Here is a tiny trained network, its code and every weight. The questions are about switching its units off for an input and a class, where a switched-off unit gives its printed mean instead of its output.

import numpy as np


def w(rows, s, z=0):
    codes = np.array(rows[::2]) - 128.0
    scale = np.full(codes.shape[1], s)
    scale[-1] = z or s
    return codes * scale


def f(y):
    return y / 2 * (1 + np.tanh(0.7978845608 * (y + 0.044715 * y**3)))


def log_softmax(a):
    a = a - a.max(-1, keepdims=True)
    return a - np.log(np.exp(a).sum(-1, keepdims=True))


def net(x, mask):
    res = np.array(x, float).reshape(1, 2) / 4 @ E
    y = f(res @ A[0][:, :-1].T + A[0][:, -1])
    res = res + np.where(mask, y, B[0][:, -1]) @ B[0][:, :-1]
    return log_softmax(res[-1] @ U[:, :-1].T + U[:, -1])


A, B = {}, {}
E = w([
[39,47,1],'x0',
[24,230,113],'x1',
],0.0056)
A[0] = w([
[189,212,173,208],'n0',
[26,137,89,195],'n1',
[72,142,114,190],'n2',
[119,117,126,138],'n3',
[101,102,132,162],'n4',
[133,112,123,202],'n5',
[142,45,93,182],'n6',
[118,128,124,106],'n7',
[166,179,181,206],'n8',
[141,143,153,127],'n9',
[109,175,114,253],'n10',
[249,80,157,227],'n11',
[114,137,122,135],'n12',
[98,135,113,176],'n13',
[120,123,130,95],'n14',
[101,112,116,179],'n15',
[110,97,102,76],'n16',
[122,119,138,109],'n17',
[114,143,120,152],'n18',
[115,108,115,114],'n19',
[163,112,134,192],'n20',
[145,135,149,207],'n21',
[126,101,119,194],'n22',
[202,88,148,198],'n23',
[130,55,102,201],'n24',
[76,132,112,202],'n25',
[123,138,130,186],'n26',
[121,141,111,148],'n27',
[143,119,143,197],'n28',
[136,127,141,179],'n29',
[148,136,129,190],'n30',
[126,130,130,134],'n31',
[162,157,138,157],'n32',
],0.018,0.0021)
B[0] = w([
[246,198,223,245],'n0',
[2,128,194,250],'n1',
[62,140,156,184],'n2',
[125,116,130,134],'n3',
[121,104,138,149],'n4',
[127,114,109,147],'n5',
[168,42,65,231],'n6',
[123,124,137,128],'n7',
[221,182,200,218],'n8',
[161,139,149,145],'n9',
[102,181,125,176],'n10',
[111,238,24,255],'n11',
[113,131,140,135],'n12',
[94,120,151,158],'n13',
[127,123,133,125],'n14',
[113,101,150,161],'n15',
[148,88,154,165],'n16',
[129,126,127,126],'n17',
[109,135,139,139],'n18',
[132,103,140,146],'n19',
[126,149,97,157],'n20',
[156,155,133,152],'n21',
[128,100,110,156],'n22',
[122,189,57,206],'n23',
[149,44,86,218],'n24',
[72,118,164,184],'n25',
[121,140,130,138],'n26',
[110,126,138,138],'n27',
[131,146,116,145],'n28',
[137,142,124,138],'n29',
[138,146,126,141],'n30',
[127,131,129,129],'n31',
[170,151,154,156],'n32',
],0.05,0.0077)
U = w([
[108,149,168,229],'0',
[105,3,157,191],'1',
[144,130,62,160],'2',
[157,79,149,1],'3',
[20,116,169,116],'4',
[164,68,162,2],'5',
[202,167,168,159],'6',
[175,35,97,154],'7',
],0.006,0.0014)

Each question gives the input, the list of numbers given to net, and the class t.
The units are the neurons (one row each of A and B). Each row of codes is followed by its name. A weight is (code - 128) times the scale printed after its matrix; where a second scale follows, it is the last column's (A, B and U).
mask holds one flag per neuron, in row order. A switched-off neuron (its flag False) gives its mean, the last column of its row in B, instead of its output. The means were averaged over made-up inputs and are rounded, as every weight is.
A unit's drop is (log p(t) with every unit on - log p(t) with that unit switched off) / (log p(t) with every unit on - log p(t) with every unit switched off).
The circuit of an input: a set's keep is (log p(t) with only the set's units on - log p(t) with every unit switched off) / (log p(t) with every unit on - log p(t) with every unit switched off). Starting from the 12 units with the biggest drops (on a tie, the unit counted first), units are removed one at a time, each time the one whose removal leaves the highest keep (on an exact tie, the one counted first), for as long as the keep stays at least 0.8.
units of the circuit, in order: the units of the circuit, biggest drop first
k most important neurons: the k neurons with the biggest drops, biggest first
drop when u is switched off: that unit's drop, to one decimal
input [5,1], class 4: units of the circuit, in order => n1
input [6,-4], class 1: units of the circuit, in order => n11, n0
input [0,-1], class 2: units of the circuit, in order => n0, n1
input [1,-1], class 7: units of the circuit, in order => n1, n11, n0
input [0,-2], class 2: units of the circuit, in order => n0, n1
input [-4,-8], class 2: 2 most important neurons => n11, n23
input [2,-4], class 2: 2 most important neurons => n11, n23
input [2,-2], class 7: 2 most important neurons => n1, n11
input [-1,-2], class 2: 2 most important neurons => n0, n8
input [2,1], class 4: 2 most important neurons => n6, n24
input [1,1], class 4: 3 most important neurons => n6, n0, n24
input [2,-7], class 2: drop when n11 is switched off => 0.5
input [7,-3], class 1: drop when n4 is switched off => 0.0
input [-2,-4], class 2: units of the circuit, in order => n11
input [1,-5], class 2: drop when n11 is switched off => 0.1
